How the points are linked:
ξ: QB->PJ, DJ->LD, FF->HD, QT->MG, HZ->ZD, ZT->NH, MM->FR, QM->QZ, BN->PQ, GG->TJ, BF->GP, PC->QR, PQ->BN, BC->CQ, HF->CN, HD->FF, NH->ZT, HL->DL, RP->BR, BQ->CL, CN->HF, LS->BB, JQ->MQ, ZQ->DD, NF->ZM, RF->HT, HB->JC, BG->CP, GP->BF, QC->QD, SR->ZP, FR->MM, QD->QC, RQ->LB, NC->QL, LD->DJ, CP->BG, RC->DQ, ZM->NF, GD->FM, QR->PC, GH->FH, LT->MN, MN->LT, ZJ->FB, QZ->QM, MG->QT, JJ->GT, ZF->MJ, GJ->JM, MD->CJ, SF->FG, QL->NC, DS->QF, JC->HB, JH->ZC, MQ->JQ, DQ->RC, ZD->HZ, MZ->NG, FB->ZJ, QF->DS, BB->LS, TJ->GG, LB->RQ, CL->BQ, GT->JJ, DD->ZQ, JM->GJ, PJ->QB, ZC->JH, BR->RP, HT->RF, CJ->MD, NG->MZ, FG->SF, FH->GH, CQ->BC, MJ->ZF, FS->JZ, DL->HL, ZP->SR, JZ->FS, FM->GD
θ: QB->FF, DJ->JZ, QN->NG, FF->QB, HZ->LB, ZT->LT, MM->FQ, QM->ZM, BN->MD, GG->JQ, BF->ZJ, PC->RC, PQ->CJ, BC->DL, HF->QC, HJ->BQ, HD->PJ, NH->MN, HL->CQ, BQ->HJ, CN->QD, DZ->BR, LS->JC, RR->MG, JQ->GG, ZQ->JM, NF->QZ, RF->TC, HB->BB, GP->FB, QC->HF, SR->GT, QD->CN, RQ->ZD, NC->SB, LD->FS, CP->JT, RC->PC, ZM->QM, GD->DS, QR->DQ, GH->ZF, LT->ZT, MN->NH, ZJ->BF, QZ->NF, MG->RR, JJ->ZP, ZF->GH, GJ->DD, MD->BN, SF->JR, DS->GD, JC->LS, JH->MR, MQ->TJ, DQ->QR, ZD->RQ, SB->NC, JT->CP, FB->GP, FQ->MM, QF->FM, BB->HB, TJ->MQ, LB->HZ, TC->RF, GT->SR, DD->GJ, JM->ZQ, PJ->HD, BR->DZ, CJ->PQ, NG->QN, MR->JH, JR->SF, FH->MJ, CQ->HL, MJ->FH, FS->LD, DL->BC, ZP->JJ, JZ->DJ, FM->QF
ρ: QB->MM, DJ->ZQ, QN->ZM, FF->FQ, QT->ZF, HZ->LS, ZT->DL, MM->QB, QM->NG, BN->BF, GG->ZP, BF->BN, PC->CP, PQ->GP, BC->LT, HF->TC, NH->HL, HL->NH, BQ->NB, GS->BR, LS->HZ, RR->FH, JQ->JJ, ZQ->DJ, RF->QC, HB->RQ, BG->QR, GP->PQ, TN->NC, QC->RF, SR->TJ, FR->PJ, QD->HT, RQ->HB, NC->TN, LD->DD, CP->PC, RC->JT, ZM->QN, GD->JR, QR->BG, LT->BC, MN->CQ, ZJ->MD, QZ->MZ, MG->MJ, JJ->JQ, ZF->QT, GJ->FS, MD->ZJ, SF->DS, DS->SF, JC->LB, JH->HS, MQ->GT, HS->JH, ZD->BB, MZ->QZ, JT->RC, FB->CJ, FQ->FF, QF->FG, BB->ZD, TJ->SR, LB->JC, TC->HF, GT->MQ, DD->LD, JM->JZ, PJ->FR, BR->GS, HT->QD, CJ->FB, NG->QM, JR->GD, FG->QF, FH->RR, CQ->MN, MJ->MG, FS->GJ, DL->ZT, NB->BQ, ZP->GG, JZ->JM
ε: QB->JJ, DJ->JT, FF->ZP, HZ->DL, ZT->LS, MM->JQ, QM->JH, BN->RF, GG->FQ, BF->QC, PC->JM, PQ->HT, BC->LB, HF->ZJ, HJ->GD, HD->SR, NH->BB, HL->ZD, BQ->DS, CN->FB, LS->ZT, JQ->MM, ZQ->RC, RF->BN, HB->MN, BG->FS, GP->QD, TN->MG, QC->BF, SR->HD, FR->MQ, QD->GP, RQ->CQ, NC->MJ, LZ->BR, CP->JZ, RC->ZQ, ZM->MR, GD->HJ, QR->GJ, LT->JC, MN->HB, ZJ->HF, QZ->ZC, MG->TN, JJ->QB, ZF->QL, GJ->QR, MD->TC, SF->NB, QL->ZF, DS->BQ, JC->LT, JH->QM, MQ->FR, DQ->DD, HS->NG, ZD->HL, SB->FH, JT->DJ, FB->CN, FQ->GG, QF->CL, BB->NH, LB->BC, TC->MD, CL->QF, GT->PJ, DD->DQ, JM->PC, PJ->GT, ZC->QZ, BR->LZ, HT->PQ, NG->HS, MR->ZM, FH->SB, CQ->RQ, MJ->NC, FS->BG, DL->HZ, NB->SF, ZP->FF, JZ->CP
ψ: QB->BQ, DJ->RR, FF->HJ, QT->FS, HZ->CJ, ZT->CN, MM->NB, QM->BR, BN->RQ, GG->JR, BF->HB, PC->NC, PQ->LB, BC->HT, HF->NH, HJ->FF, NH->HF, HL->TC, RP->QZ, BQ->QB, CN->ZT, GS->NG, DZ->ZM, LS->FB, RR->DJ, JQ->SF, ZQ->FH, RF->CQ, HB->BF, GP->JC, TN->CP, QC->MN, SR->FM, QD->LT, RQ->BN, NC->PC, LZ->JH, CP->TN, RC->SB, ZM->DZ, GD->ZP, QR->QL, GH->DD, LT->QD, MN->QC, ZJ->BB, QZ->RP, MG->JZ, JJ->DS, ZF->GJ, GJ->ZF, MD->ZD, SF->JQ, QL->QR, DS->JJ, JC->GP, JH->LZ, MQ->FG, ZD->MD, SB->RC, FB->LS, QF->GT, BB->ZJ, LB->PQ, TC->HL, CL->PJ, GT->QF, DD->GH, JM->MJ, PJ->CL, BR->QM, HT->BC, CJ->HZ, NG->GS, JR->GG, FG->MQ, FH->ZQ, CQ->RF, MJ->JM, FS->QT, NB->MM, ZP->GD, JZ->MG, FM->SR
γ: QB->JH, DJ->ZD, QN->GG, FF->MR, QT->PQ, HZ->LD, ZT->DQ, MM->HS, QM->JJ, BN->MG, GG->QN, BF->MJ, PC->MN, PQ->QT, BC->BG, HF->SB, NH->RC, HL->JT, RP->QF, BQ->LZ, GS->SF, DZ->GD, LS->DD, RR->MD, JQ->NG, ZQ->BB, NF->SR, RF->TN, HB->JM, BG->BC, GP->ZF, TN->RF, QC->NC, SR->NF, QD->QL, RQ->JZ, NC->QC, LZ->BQ, LD->HZ, CP->CQ, RC->NH, ZM->ZP, GD->DZ, QR->LT, GH->FB, LT->QR, MN->PC, ZJ->FH, QZ->GT, MG->BN, JJ->QM, ZF->GP, GJ->JC, MD->RR, SF->GS, QL->QD, DS->BR, JC->GJ, JH->QB, MQ->MZ, DQ->ZT, HS->MM, ZD->DJ, MZ->MQ, SB->HF, JT->HL, FB->GH, QF->RP, BB->ZQ, LB->FS, GT->QZ, DD->LS, JM->HB, PJ->ZC, ZC->PJ, BR->DS, NG->JQ, MR->FF, FH->ZJ, CQ->CP, MJ->BF, FS->LB, ZP->ZM, JZ->RQ
χ: QB->MN, DJ->QN, QN->DJ, FF->NH, HZ->TJ, ZT->HD, MM->CQ, QM->JM, BN->SF, GG->ZD, BF->DS, PC->JH, PQ->FG, BC->FR, HF->HJ, HJ->HF, HD->ZT, NH->FF, HL->FQ, RP->ZF, BQ->QC, GS->MG, DZ->FH, LS->SR, JQ->RQ, ZQ->ZM, NF->DD, RF->NB, HB->JJ, GP->QF, QC->BQ, SR->LS, FR->BC, QD->CL, RQ->JQ, NC->LZ, LZ->NC, CP->HS, RC->MR, ZM->ZQ, GD->ZJ, QR->ZC, LT->PJ, MN->QB, ZJ->GD, QZ->GJ, MG->GS, JJ->HB, ZF->RP, GJ->QZ, MD->JR, SF->BN, DS->BF, JC->GT, JH->PC, MQ->LB, HS->CP, ZD->GG, MZ->FS, FB->FM, FQ->HL, QF->GP, BB->ZP, TJ->HZ, LB->MQ, CL->QD, GT->JC, DD->NF, JM->QM, PJ->LT, ZC->QR, BR->MJ, NG->JZ, MR->RC, JR->MD, FG->PQ, FH->DZ, CQ->MM, MJ->BR, FS->MZ, NB->RF, ZP->BB, JZ->NG, FM->FB

The rows follow the links: the fewer symbols apart two points are, the more alike their rows tend to be.

Each row is also shifted at random along 4 hidden directions that mean nothing.

Some points, each with a row of numbers:
QL: -49 -57 -11 -20 8 -44 34 30 -3 -5 -29 -52 -2 23 17 59 -8 -6 -11 29 30 -37 5 -20 -25 13 23 12 1 -31 15 -39 4 28 19 0 63 -28 14 91 110 7 32 -2
BB: 33 -91 13 -14 77 8 -30 -12 -26 -54 -14 -71 78 5 -24 90 -14 55 -9 17 10 5 -3 -19 -66 -19 17 25 -31 48 34 9 16 38 -22 -50 -23 -34 6 46 70 -34 21 85
FQ: 16 -49 -35 10 18 -54 -23 -7 -8 6 -18 -52 -7 -5 6 49 32 -1 10 59 -25 -31 5 -18 -30 -24 22 -21 27 31 40 8 -13 9 -21 -7 -40 -8 20 71 76 -16 -39 29
LT: -25 -23 -11 -62 7 -2 -12 27 0 -47 17 -34 -29 -14 48 3 -20 27 5 11 -13 22 -28 -13 16 -36 4 37 -26 70 29 12 11 24 11 30 -10 -6 -12 -15 39 -12 38 43
LB: -8 -26 50 -52 49 64 -20 -22 1 -89 50 -23 32 -18 0 -34 5 80 -28 -13 -52 67 -31 -7 -16 21 -8 22 -40 50 49 65 16 47 19 10 -75 20 -10 -71 -34 -38 31 134
RQ: 13 -91 -8 9 25 -53 30 -20 -68 -14 2 -94 12 13 -41 53 34 13 1 38 -46 -26 15 -40 -45 0 19 -13 6 -16 53 38 -2 -14 -19 11 -25 -11 -26 41 22 -11 30 15
ZJ: 3 -14 27 14 5 3 -41 14 -4 -24 9 4 37 7 -9 2 -8 16 20 -20 -4 41 -15 20 -5 -23 29 19 -16 14 26 13 25 -24 -26 -2 5 0 -21 -26 -31 19 -3 29
PC: -1 -10 -26 -67 9 -58 -5 22 15 -5 34 -31 -65 24 48 4 -8 3 13 35 -14 -5 4 8 57 -32 -4 7 -8 50 8 25 36 7 16 44 36 11 -13 9 36 16 31 0
JM: 27 -74 26 -24 75 -16 20 -13 -17 -28 -21 -73 45 34 -44 61 -27 26 -40 4 3 -10 24 -24 -41 24 -6 -2 -11 -5 23 -2 29 47 8 -23 21 -24 15 52 44 -19 42 27
MN: 6 -34 -6 9 -14 -15 33 18 -14 -20 -48 -40 9 1 -15 -10 -21 13 32 -30 -35 -9 21 -31 10 -21 -6 -20 -9 -25 10 8 18 -24 7 26 -3 8 -9 11 -40 -21 10 -34
FH: 14 -34 29 24 19 -31 -21 9 15 3 -11 -30 32 27 -16 15 -1 3 -6 -6 4 1 10 3 -14 11 31 -12 -18 -20 25 8 39 -15 -19 -2 45 6 3 26 -12 40 -7 10
TN: -18 -32 10 -79 45 7 -38 29 34 -20 39 -26 -1 29 44 34 -2 17 0 7 -8 46 -38 39 -19 14 -7 14 -29 15 8 16 17 87 30 5 -14 7 18 34 90 -42 27 75
BN: -15 15 -56 -30 -40 -1 7 13 -36 54 73 63 -49 21 26 32 11 -55 41 28 29 16 -17 34 8 -40 -2 40 -5 -13 -34 3 -48 -23 -12 -8 27 -9 -38 -22 42 28 24 -18
TC: -19 -11 -12 -25 -19 -25 -60 35 32 11 38 8 -23 -12 54 -14 26 17 65 8 -31 42 -37 28 33 -35 25 6 -17 23 25 46 14 -13 -13 23 -20 27 -2 -26 -9 22 -12 41
QC: -19 7 4 -65 -7 65 2 47 4 -34 -16 49 42 19 12 46 -55 -2 22 -49 35 46 -27 33 -25 -34 -36 43 -24 -6 -31 -44 -16 63 23 -34 -6 -17 29 5 57 -67 48 16
GG: 33 -5 18 11 39 54 -17 -27 4 -18 -15 21 58 -3 -38 6 11 24 -9 -17 -2 11 -8 6 -37 11 -22 -13 2 19 -6 -8 -19 32 -4 -44 -62 2 22 -17 -30 -43 -31 45
MZ: 7 -3 -57 7 13 -31 57 -35 -33 46 9 -9 -49 13 -6 87 15 -50 -39 68 51 -78 20 -27 -31 25 -10 3 44 -10 -26 -48 -50 14 5 -42 42 -44 10 74 114 17 4 -31
SB: -11 -30 14 -22 44 16 -19 24 29 9 -43 4 45 29 9 46 -24 12 3 -26 25 15 -10 16 -29 -7 0 4 -18 -13 -11 -23 19 54 12 -39 22 -4 47 50 69 -23 11 25
RR: -2 41 8 0 -13 -40 -47 11 48 50 93 30 -47 9 34 -78 31 -15 25 18 -32 54 -13 40 57 -8 42 -2 -27 11 7 67 47 -42 -10 38 15 44 -41 -72 -79 80 -28 15
QR: -30 10 34 -28 17 59 37 6 21 -17 -62 8 35 1 -5 -8 -42 37 -10 -58 9 11 -5 -25 5 34 -32 -2 -30 -38 -34 -16 15 52 51 -11 2 7 37 -14 -14 -45 27 4
JJ: 22 5 35 17 11 55 17 -22 -19 -60 -40 -15 69 -2 -55 -13 -26 11 -34 -59 -1 -12 17 -2 -51 17 -43 -11 5 -9 -8 -22 -11 8 -16 -12 -50 -3 4 -7 -67 -58 19 -15
FM: -1 27 8 -33 -1 27 -77 -5 29 -27 65 31 -12 -23 38 -20 2 2 -21 12 35 30 -36 50 8 -25 12 48 12 81 7 -11 -8 12 -42 -4 -19 -22 -14 -38 28 19 -5 54
HL: -2 -31 6 -21 22 9 -40 10 20 -4 -9 -13 10 -16 20 -4 7 53 45 -8 -45 36 -21 -6 12 -25 10 -9 -43 17 9 45 19 14 13 -2 -50 14 15 -25 -20 -21 -14 48
ZC: -7 36 -15 -8 -12 30 53 0 10 25 -48 38 -14 -4 12 22 -39 -40 -27 -26 67 -50 26 -14 -2 15 -43 0 16 -20 -69 -63 -32 45 30 -21 28 -26 38 38 65 -28 18 -64
CJ: -26 -9 -15 77 -56 -66 -7 -3 -21 44 32 -30 -49 -21 10 -47 58 -14 35 38 -41 -6 2 -22 30 1 69 -16 10 -23 47 66 1 -103 -38 54 21 21 -47 -37 -77 89 -31 -14
JZ: 26 21 -16 -31 21 10 24 -10 -10 40 44 25 -31 30 -9 7 8 -10 8 3 -9 10 -1 3 32 4 -15 -6 -23 -18 -37 31 5 23 31 -12 15 11 -24 -37 -18 6 28 -9

Where do the symbols, taken in turn from left to right, take each start?
Answer with the point's name.
-8 11 10 -58 15 77 15 -15 -14 -46 18 32 23 -11 -1 -2 -50 39 -9 -31 36 42 -26 -4 -8 -9 -25 60 -28 53 -25 -2 -18 46 21 -24 -16 -20 -7 -62 7 -31 44 50
θ ρ ψ => CJ
-2 -35 -41 -30 6 -56 28 13 -5 35 12 -34 -55 19 27 38 10 -11 17 43 -16 -25 16 -12 28 -12 5 -15 -5 -14 3 18 4 11 22 17 20 -9 6 40 56 5 25 -14
ψ γ θ ψ θ ε => RQ
5 29 41 25 12 32 23 -15 16 14 -26 31 21 -7 -31 -36 -22 29 -11 -43 19 12 18 -33 36 23 4 -4 -17 -11 -37 4 17 -10 25 -8 24 0 10 -49 -69 27 -12 -13
χ θ ψ ψ => QZ
10 43 19 -92 47 58 -26 -19 30 -42 72 27 -26 -3 28 -23 -35 15 -63 3 32 25 -16 41 22 1 -34 44 -10 91 -25 -15 -2 73 21 -15 -8 -16 1 -38 43 -13 37 62
θ γ ρ ρ ψ ψ => SR
7 -71 -47 -27 23 -118 4 1 -14 9 -12 -86 -65 21 30 85 16 -37 -34 86 15 -93 29 -13 -19 -28 4 2 49 27 26 -37 3 11 -26 16 48 -42 11 141 156 16 13 -33
ψ ε ξ χ θ => GH
9 37 6 37 -18 10 -29 -8 4 14 7 18 24 -4 -19 -31 26 -10 11 3 -25 22 -5 28 -4 16 19 -25 18 -6 27 10 -3 -37 -35 -5 -38 36 -4 -15 -66 6 -47 7
χ θ ε θ ψ ρ => NH
-13 -90 1 9 25 -32 -16 38 -20 -14 -57 -58 59 12 14 92 0 12 23 12 21 -15 6 -17 -67 -21 31 8 -1 -17 44 -26 7 15 -23 -30 17 -26 37 98 87 -21 -2 20
γ ψ ε ε θ => PC
1 5 39 4 -1 33 -21 20 20 -58 -34 -10 61 -4 -8 -30 -20 9 -24 -53 -21 28 2 39 -40 20 -34 -15 12 -15 34 -32 15 17 -4 3 -51 25 21 24 -20 -66 -12 7
ε χ ξ ε => QD
-3 -17 -23 -23 -26 -42 -16 22 -22 -11 65 -15 -24 24 10 10 1 -27 8 28 8 18 -6 33 4 -31 16 45 -3 21 28 4 11 -41 -44 25 35 9 -58 -6 6 39 26 7
ρ θ ρ χ ε => HJ
16 66 -34 1 -26 50 20 4 3 9 -22 60 2 -23 -5 -23 -6 -11 19 -30 -18 5 1 4 10 -9 -54 -33 4 -21 -32 -23 -37 9 18 -13 -44 21 13 -25 -39 -56 -17 -27
χ γ ε ρ => JM
-16 14 -73 -76 -7 7 -31 19 5 43 39 61 -60 -18 74 53 -1 -4 45 37 39 10 -43 -7 35 -68 17 58 -21 68 -47 7 -51 34 15 -31 7 -47 1 -28 108 12 18 36
ε ψ ξ γ ρ => FH
19 28 -42 3 -8 80 34 -11 -37 78 -31 110 28 6 -19 60 -19 -22 45 -32 54 -6 0 -11 -9 -26 -21 19 -17 -37 -114 -20 -60 11 23 -83 10 -36 17 -31 6 -18 -1 -44
χ θ ρ ψ ψ => JJ
21 -33 -5 25 17 6 -5 11 -2 -1 -80 -4 42 -18 -15 39 -6 8 14 -17 23 -44 17 -14 -33 -28 -3 -13 18 10 -17 -38 -24 4 -14 -41 -16 -25 37 56 38 -27 -21 -28
γ γ θ ρ => MM
-25 0 -13 -4 -32 33 45 3 -48 -13 2 33 10 9 -14 40 -24 -26 5 -13 62 -5 0 -11 -25 0 -3 49 -3 -19 -22 -50 -41 -14 -2 -22 50 -38 -10 10 50 9 37 -18
θ γ θ ξ γ ρ => BN
